Small tables with named rows and columns. After each table, cells are looked up by row and column.

Sogan:
       Fad  Goret  Pigiru  Tuda
Kuda   299    281     329  -926
Zan    291    274     285   620
Lurav  409    342     423   303

Zan, Pigiru => 285
Kuda, Pigiru => 329
Lurav, Goret => 342
Zan, Goret => 274
Kuda, Tuda => -926
Kuda, Fad => 299
Kuda, Goret => 281
Lurav, Pigiru => 423
Lurav, Fad => 409
Lurav, Tuda => 303
Zan, Fad => 291
Zan, Tuda => 620

Fes:
|  | Vug | Vuz | Giku | Vuk | Molebo | Gizan | Sugolib | Kaz | Fotefav | Bilo |
|---|---|---|---|---|---|---|---|---|---|---|
| Buk | 4404 | 4168 | 5254 | 4264 | 4968 | 5374 | 4858 | 4896 | 5293 | 5194 |
| Gam | 5240 | 8100 | 6147 | 5428 | 8069 | 3040 | 3912 | 5333 | 3504 | 4051 |
| Pokekug | 4325 | 4022 | 6529 | 2885 | 6150 | 6242 | 3899 | 4918 | 5826 | 6150 |
| Dud | 4488 | 6780 | 4700 | 6856 | 1825 | 3267 | 5017 | 2951 | 7648 | 4859 |
| Fupe | 5555 | 8091 | 6188 | 5385 | 8350 | 2850 | 3282 | 4892 | 3453 | 4022 |
| Kar | 4646 | 4673 | 4246 | 4841 | 4388 | 4694 | 4166 | 4472 | 4364 | 4971 |
| Gos | 3695 | 3692 | 6679 | 2768 | 5720 | 6645 | 4433 | 4980 | 6775 | 6278 |
| Fegaf | 4393 | 6626 | 5833 | 5318 | 7536 | 3411 | 4400 | 5434 | 4129 | 5067 |
| Vupepod | 4724 | 6091 | 4782 | 5815 | 2814 | 4121 | 4640 | 3488 | 7179 | 4384 |
| Reluf | 4500 | 6408 | 4819 | 6438 | 1716 | 3509 | 4471 | 3229 | 8328 | 5250 |
| Piruzod | 5205 | 6171 | 5449 | 4458 | 6676 | 3833 | 3510 | 4786 | 4268 | 5225 |
| Zomezos | 5226 | 2180 | 4603 | 4239 | 2195 | 2263 | 5145 | 6276 | 3021 | 6846 |
| Zufeg | 3317 | 3544 | 6669 | 2645 | 6070 | 6687 | 4564 | 5147 | 7006 | 6293 |
| Rugudi | 4393 | 6744 | 4906 | 6875 | 1675 | 3374 | 5005 | 3063 | 8343 | 4890 |

Kar, Vug -> 4646
Gos, Kaz -> 4980
Kar, Sugolib -> 4166
Kar, Vuk -> 4841
Gam, Kaz -> 5333
Vupepod, Giku -> 4782
Zufeg, Vuz -> 3544
Fupe, Bilo -> 4022
Gam, Bilo -> 4051
Rugudi, Bilo -> 4890
Rugudi, Vuk -> 6875
Zomezos, Molebo -> 2195
Vupepod, Vug -> 4724
Buk, Bilo -> 5194
Zufeg, Sugolib -> 4564
Gos, Fotefav -> 6775
Fegaf, Bilo -> 5067
Pokekug, Giku -> 6529
Reluf, Sugolib -> 4471
Buk, Kaz -> 4896
Row with the largest Kaz: Zomezos

